How the points are linked:
Leb: χ>Suz, δ>Lur, τ>Fud, γ>Fet
Zuf: χ>Vum, δ>Lek, τ>Bir, γ>Nub
Rak: χ>Lig, δ>Nas, τ>Dal, γ>Pas
Nar: χ>Sor, δ>Ziv, τ>Zes, γ>Veb
Nuf: χ>Pev, δ>Guf, τ>Fes, γ>Reg
Seg: χ>San, δ>Zes, τ>Vum, γ>Zuf
Kas: χ>Ran, δ>Zef, τ>Niv, γ>Sif
Mil: χ>Ged, δ>Viz, τ>Ran, γ>Kas
Veg: χ>Pef, δ>Bam, τ>Zem, γ>Tok
Lek: χ>Zuf, δ>Kol, τ>Nub, γ>Buz
Mak: χ>Zef, δ>Zem, τ>Lup, γ>Kez
Kom: χ>Ral, δ>Sev, τ>Guk, γ>Tum
Pef: χ>Raz, δ>Veg, τ>Mak, γ>Zem
Kol: χ>Lek, δ>Pag, τ>Buz, γ>Ral
Zug: χ>Dod, δ>San, τ>Sev, γ>Kib
Guk: χ>Kur, δ>Tum, τ>Suz, γ>Leb
Bir: χ>Pip, δ>Nub, τ>Peb, γ>Duk
Raz: χ>Viz, δ>Pef, τ>Zef, γ>Mak
Pud: χ>Dud, δ>Fip, τ>Pag, γ>Dod
Fip: χ>Pud, δ>Gov, τ>Dod, γ>Zug
Num: χ>Pas, δ>Niv, τ>Gov, γ>Tov
Fes: χ>Bip, δ>Reg, τ>Veg, γ>Bam
Tem: χ>Duk, δ>Kur, τ>Guf, γ>Vin
Ged: χ>Miv, δ>Mil, τ>Nas, γ>Ran
Fuv: χ>Lur, δ>Peb, τ>Tad, γ>Pev
Sif: χ>Niv, δ>Lup, τ>Sor, γ>Nar
Tov: χ>Gov, δ>Sor, τ>San, γ>Seg
Zuv: χ>Nop, δ>Dol, τ>Mil, γ>Viz
Ziv: χ>Nar, δ>Zap, τ>Veb, γ>Dud
Niv: χ>Num, δ>Sif, τ>Tov, γ>Sor
Zes: χ>Seg, δ>Veb, τ>Zuf, γ>Lek
Vin: χ>Guf, δ>Suz, τ>Mig, γ>Nam
Bam: χ>Veg, δ>Rik, τ>Tok, γ>Miv
Pev: χ>Tad, δ>Nuf, τ>Bip, γ>Fes
Kib: χ>Sev, δ>Vum, τ>Dat, γ>Pip
Duk: χ>Peb, δ>Tem, τ>Nuf, γ>Guf
Ran: χ>Nas, δ>Kas, τ>Num, γ>Niv
Pag: χ>Kol, δ>Dod, τ>Ral, γ>Kom
Dol: χ>Zuv, δ>Miz, τ>Viz, γ>Raz
Kur: χ>Tem, δ>Guk, τ>Vin, γ>Suz
Mig: χ>Reg, δ>Nam, τ>Rik, γ>Nop
Tad: χ>Fet, δ>Pev, τ>Miz, γ>Bip
Viz: χ>Mil, δ>Raz, τ>Kas, γ>Zef
Lig: χ>Kez, δ>Rak, τ>Zap, γ>Dal
Pas: χ>Dal, δ>Num, τ>Fip, γ>Gov
Peb: χ>Fuv, δ>Duk, τ>Pev, γ>Nuf
Nas: χ>Rak, δ>Ran, τ>Pas, γ>Num
Miv: χ>Tok, δ>Ged, τ>Rak, γ>Nas
Zap: χ>Ziv, δ>Dal, τ>Dud, γ>Pud
Fud: χ>Nam, δ>Fet, τ>Zuv, γ>Dol
Vum: χ>Kib, δ>Zuf, τ>Pip, γ>Bir
Veb: χ>Zes, δ>Dud, τ>Lek, γ>Kol
Pip: χ>Dat, δ>Bir, τ>Fuv, γ>Peb
Dat: χ>Tum, δ>Pip, τ>Lur, γ>Fuv
Suz: χ>Vin, δ>Leb, τ>Nam, γ>Fud
Lur: χ>Leb, δ>Fuv, τ>Fet, γ>Tad
Sor: χ>Tov, δ>Nar, τ>Seg, γ>Zes
San: χ>Zug, δ>Seg, τ>Kib, γ>Vum
Tok: χ>Zem, δ>Miv, τ>Lig, γ>Rak
Nam: χ>Mig, δ>Fud, τ>Nop, γ>Zuv
Miz: χ>Dol, δ>Bip, τ>Raz, γ>Pef
Sev: χ>Kom, δ>Kib, τ>Tum, γ>Dat
Fet: χ>Fud, δ>Tad, τ>Dol, γ>Miz
Nub: χ>Bir, δ>Buz, τ>Duk, γ>Tem
Dud: χ>Veb, δ>Pud, τ>Kol, γ>Pag
Buz: χ>Nub, δ>Ral, τ>Tem, γ>Kur
Reg: χ>Fes, δ>Mig, τ>Bam, γ>Rik
Dal: χ>Zap, δ>Pas, τ>Pud, γ>Fip
Gov: χ>Fip, δ>Tov, τ>Zug, γ>San
Guf: χ>Nuf, δ>Vin, τ>Reg, γ>Mig
Lup: χ>Sif, δ>Kez, τ>Nar, γ>Ziv
Kez: χ>Lup, δ>Lig, τ>Ziv, γ>Zap
Ral: χ>Buz, δ>Kom, τ>Kur, γ>Guk
Nop: χ>Rik, δ>Zuv, τ>Ged, γ>Mil
Zem: χ>Mak, δ>Tok, τ>Kez, γ>Lig
Dod: χ>Pag, δ>Zug, τ>Kom, γ>Sev
Zef: χ>Kas, δ>Mak, τ>Sif, γ>Lup
Tum: χ>Guk, δ>Dat, τ>Leb, γ>Lur
Rik: χ>Bam, δ>Nop, τ>Miv, γ>Ged
Bip: χ>Miz, δ>Fes, τ>Pef, γ>Veg

The rows follow the links: the fewer symbols apart two points are, the more alike their rows tend to be.

Each row is also shifted at random along 5 hidden directions that mean nothing.

Each row, then its point:
 139   -19   -37   -27     2     0    17     6     3   -86    19    80    10    46   -46    24    20    27    -9    46    63    74   -13    -5   -20   -28    41   -10   -30   -87   -23    63   -30    39   -11   -27   -64    -7    12
point: Pag
 -55   -26     1    53    59    -7    38    -3    23   -14   -18    63   -12    50   -60     2   -73     7    -1    31    76   -18   -83    26    25    29   -12   -12    -5   -61   -20    -1    23    60    24   -16   -54   -20    27
point: Dod
  -5    86     0     8    17    48    14   -50    44    -4    72   -24   -37    13     1   -60    -6    19    55    42    10    12   -10   -31    38   -10    46   -24    39    15     0   -60   -44    29    24   -32    -4    60   -60
point: Kur
  19   -64   -32    34     5   -46     6    57    14    22   -66    26    51     3   -16    55   -13   -31   -48    -6    15    12    -3    41   -20    22   -44   -26    -2   -16     0    35    51    22   -55     2   -29   -77    26
point: Dal
  96    16    -7    10    63     6    33   -22    10   -64    24    45   -23    41   -24   -14   -33    27    15    47    61    25   -54     2   -13    35    34     5     6   -51    11     0   -11    47    18   -40   -37    -8     3
point: Vum
  -8    13    69    16    35    34     7   -48   -23   -14    33   -42   -30   -11    41   -68   -17     6    41   -43   -34    -7   -33    56   -29    39    23    28    51    74    45   -71     3   -29    51    14    33   -18   -28
point: Pev
 -90    36   -37   -40   -38    10   -25     8     8   -14    37   -55    27   -31    67     6    86   -10    -3    -6   -63    78    90   -15   -50   -11    32   -17    31    59    42    -3   -25   -25   -57   -14    22    -8   -51
point: Zuv
 -58   -21    -8   -13   -24   -31   -19    37   -18    43   -43   -26    21   -33    24    41    17   -20   -28   -29   -41   -36    48   -18    -7     1   -42    14   -20    21     2    24    28   -36   -32    20    39   -10    27
point: Zem
 -48    13    17    33    46    29    29   -42    23   -34    34    37   -30    37   -34   -46   -46    17    33    29    52    14   -75    26    15    14    33   -13    24   -22    -5   -34   -11    48    44   -23   -42     2   -17
point: Nub
  32   -70    10    50   -37    -8     4    19    35    65   -48    56    43    27   -84     3   -50   -34   -19     0    42   -28   -54    59    67   -51   -39   -57   -29   -36   -82     9    17    36     9    35   -65   -11    15
point: Zes
 -91   -72   -22    50   -23   -36    -9    60    30    78   -64    -6    71   -14    -5    46    -3   -56   -48   -27   -21    -1    15    52    -3     4   -59   -53     9    30    -5    10    57    11   -64    23   -20   -76     7
point: Kez
 -46    81   -63    21    91     7    43   -16    53   -52    45    24   -39    36   -20     0   -28    29    17    91    78    28   -32   -69     9    52    29   -20    30   -59    25   -21   -15    87   -20   -88   -33    21   -15
point: Zuf
 119     4   -39    18    63   -25    25    19     6   -27   -24    41   -12    21   -21    37   -33    14   -23    43    57   -13   -21   -41    -3    47   -13    13   -11   -59    11    24    21    43   -20   -39   -20   -13    37
point: Dud
 -96    50   -38   -31   -48     6   -30    13    17    26    23   -68    21   -40    60     9    74   -18     2    -4   -66    34    89   -45   -12   -19     9   -20    25    63    25   -11   -16   -29   -52   -11    40    20   -44
point: Rik
 -14   -51   -32    26    48   -50    13    56   -13    -6   -63     8    31    -7    19    62    -9   -17   -56   -12     5     8     6    20   -61    77   -43     8     3    -8    48    27    63     9   -60   -10    -3   -89    45
point: Lup
 -73   -17   -17    20   -29   -32   -14    45     9    87   -62   -25    26   -28     1    46    -7   -39   -37   -19   -26   -62    33   -22    33    -3   -66   -10   -15    19   -15    10    35   -14   -38    24    28    -2    20
point: Nas
 -38    58   -79    30    19   -29     9    42    61    79   -28   -17    -4    -6   -20    54   -23   -20   -22    60    31   -64    33  -105    68    14   -53   -37    -4   -28   -18     0    16    49   -63   -41    13    43     7
point: Ziv
  -8    64    17     7    21    38    13   -56    27    -6    52     4   -52    19   -29   -56   -37    24    51    35    32   -33   -42   -38    59   -18    29    -4    12   -16   -26   -45   -41    28    60   -17    -1    76   -27
point: Dat
 -66   -57     1    -7   -10   -44   -12    47   -31    17   -62     5    24   -15     4    54     0   -13   -45   -30   -16   -30    20    11   -22    19   -48    25   -32   -11     4    43    42   -29   -28    27    14   -41    52
point: Ran
 -65     9   -14    56    20    15    25    -8    61    25     8    38    -2    40   -58   -19   -47    -8    14    45    59    -7   -62    11    56   -13     1   -54    12   -34   -39   -27    -2    69     8   -18   -57    10   -20
point: Lek
  27   -16   -29    18    31   -44     9    43    -4    26   -64     9     5    -6   -12    58   -31   -12   -39     7    23   -52     2   -35     7    37   -52    13   -26   -32     5    33    44    11   -35    -4    13   -21    53
point: Pas
  63    34   -14   -63   -24    -3   -26     4   -35   -34    27   -53    -1   -37    80    14    79    12    -1   -22   -65    39    87   -39   -64     8    23    35    10    45    52    13   -19   -55   -37    -4    58     7   -19
point: Nop
-128    35    16   -78    20    18     2   -46   -64  -118    60    18   -51    10    28   -23    37    59    30    13     1    44    10   -36   -51     0    72    71   -21   -32    26    28   -57   -34    45   -19    20    39     5
point: Tad
  89    -3   -15    26    47   -18    23    13     7     5   -29    38   -17    20   -43    25   -55    12   -13    31    58   -46   -41   -27    27    30   -32     6   -23   -61   -14    17    20    37     5   -18   -19     4    40
point: Veb
 -40    57   -12   -54   -22    10   -26    -9   -19   -18    36   -55   -20   -36    62     0    62    14    15    -1   -57    14    76   -60   -23    -9    27    27     6    39    32    -1   -33   -48   -19    -9    59    42   -26
point: Dol

Where do the symbols, taken in turn from left to right, take each start?
Answer with the point's name.
  72   -32     2    49    39   -29    19    24     4    48   -62    30     1     9   -41    29   -73   -14   -27    -1    41   -78   -52     3    37    35   -59    -2   -18   -34   -20     3    49    22     4    13   -15   -22    46
γ δ δ -> Zes
  37     8    15    50    -3    37    14   -31    56    33    28    13     5    28   -44   -57   -36   -12    33    19    27     2   -55    44    52   -32    13   -61    29     9   -35   -48   -13    47    29     0   -47    19   -44
γ δ γ -> Lur
  17   -47   -41   -28   -14   -42     3    44   -11   -22   -43    70    19    17   -49    67     5     9   -44    28    47     2     5   -35     3   -25   -21     8   -69   -94   -47    88     3    13   -28    -3   -35     0    56
τ τ -> Zuf
 109    47     5     3   -23    44     5   -41    43    11    56     1   -17    16   -30   -49    -4     6    44    31    15     5   -21   -16    57   -50    35   -31    10    -4   -39   -34   -49    22    35    -9   -20    64   -47
γ δ χ -> Duk
  96    65   -46    59    98   -21    34    13    42    51   -30   -24   -42     3    -7    26   -73    -5    -5    52    46   -87   -20   -86    45    88   -46    -6    23   -17    27   -39    43    56   -26   -55    19    20    20
γ τ τ -> Guk
  62    32    18     5    28    38    17   -47    12   -38    48    18   -35    26   -18   -51   -21    25    41    27    33    14   -44     2    14     0    42    -3    17   -17    -5   -30   -30    26    42   -20   -22    29   -24
χ δ χ -> Dat
  84   -23   -10   -14    -4   -28     4    16   -19     7   -42    64   -19    20   -69    44   -37    17   -25    28    56   -74   -28   -58    52   -29   -38    29   -79  -101   -66    61    -1     5    24    11   -13    43    71
δ χ -> Fip
-129    -2   -59   -41    18   -33    -6    39   -22   -69    -2   -15    34   -18    68    52    78     6   -37    -1   -31   101    76   -10  -106    51    18    20    16    11    74    41    14   -13   -82   -32    17   -72    -2
χ δ -> Mil
  35    56    -8   -26    25    41     9   -45     4   -87    77   -11   -27    13    35   -45    36    31    41    22     1    86     6     1   -42    15    75     3    40    18    41   -30   -46    12     6   -42    -3     7   -52
τ δ -> Pev
 -16   -31   -45   -55   -24   -51   -11    49   -37   -24   -45    50    12    -1   -25    81    28    15   -51    15    22   -12    41   -67    -6   -25   -22    37   -81   -86   -31    97    -1   -15   -28     1     3    13    71
χ χ -> Num
  38   -15   -69    -5    -8   -43    -4    55    15    12   -41    11    38    -8     3    71    31   -20   -48    21     6    18    50   -37   -17    10   -29   -20   -19   -30     7    53    23    15   -77   -19   -14   -28    21
δ χ δ -> Niv
 -82   -10   -18    -9   -40   -25   -26    38    -3    53   -31   -41    29   -39    32    33    32   -29   -26   -27   -50   -15    60   -16     1   -11   -39    -4    -6    38     4    11    13   -30   -41    20    34    -6     2
δ γ δ -> Kas
 -12   -11    45   -49   -70    18   -34   -16   -39     0    17   -29     2   -30    29   -26    48     3    13   -51   -66     4    38    17    -9   -53    18    23   -16    39   -13     5   -32   -65    29    45    36    28   -13
χ δ γ -> Veg
  72   -32     0   -22   -58    26     2   -12    18   -37    27    78    17    42   -74   -13    13    16     8    30    46    54   -31    22    29   -92    40   -31   -41   -72   -80    45   -55    30    25     7   -75    30   -10
τ δ δ -> Bir
   8   -22   -40    50    27    -9    27    25    52    -1   -12    46    30    35   -37    15   -25   -17   -18    41    54    43   -33    31     2    20    -5   -57    18   -35    -5     4    20    71   -42   -30   -64   -52   -11
τ γ δ -> Nub
 -18   -31    64   -60   -77    25   -34   -27   -55   -22    22    -9     3   -15     6   -32    44    14    19   -57   -52     9    18    40    -9   -72    29    36   -30    21   -32    18   -36   -70    55    61    18    30    -2
χ δ τ -> Rik
 106    75     5    -1    25    42    10   -53    25   -21    68   -16   -43    11     8   -52    -3    22    51    33     9    12   -12   -31    21    -3    49    -8    36    10    11   -45   -40    19    31   -29     5    54   -52
γ δ -> Lur
 -85    46     0   -50   -31    44    -3   -46     0   -60    78     8   -23    14     2   -41    47    37    42    27     2    61    14   -20     2   -54    73     2    -1   -15   -15     3   -73     0    27   -16   -10    60   -43
γ χ -> Fud
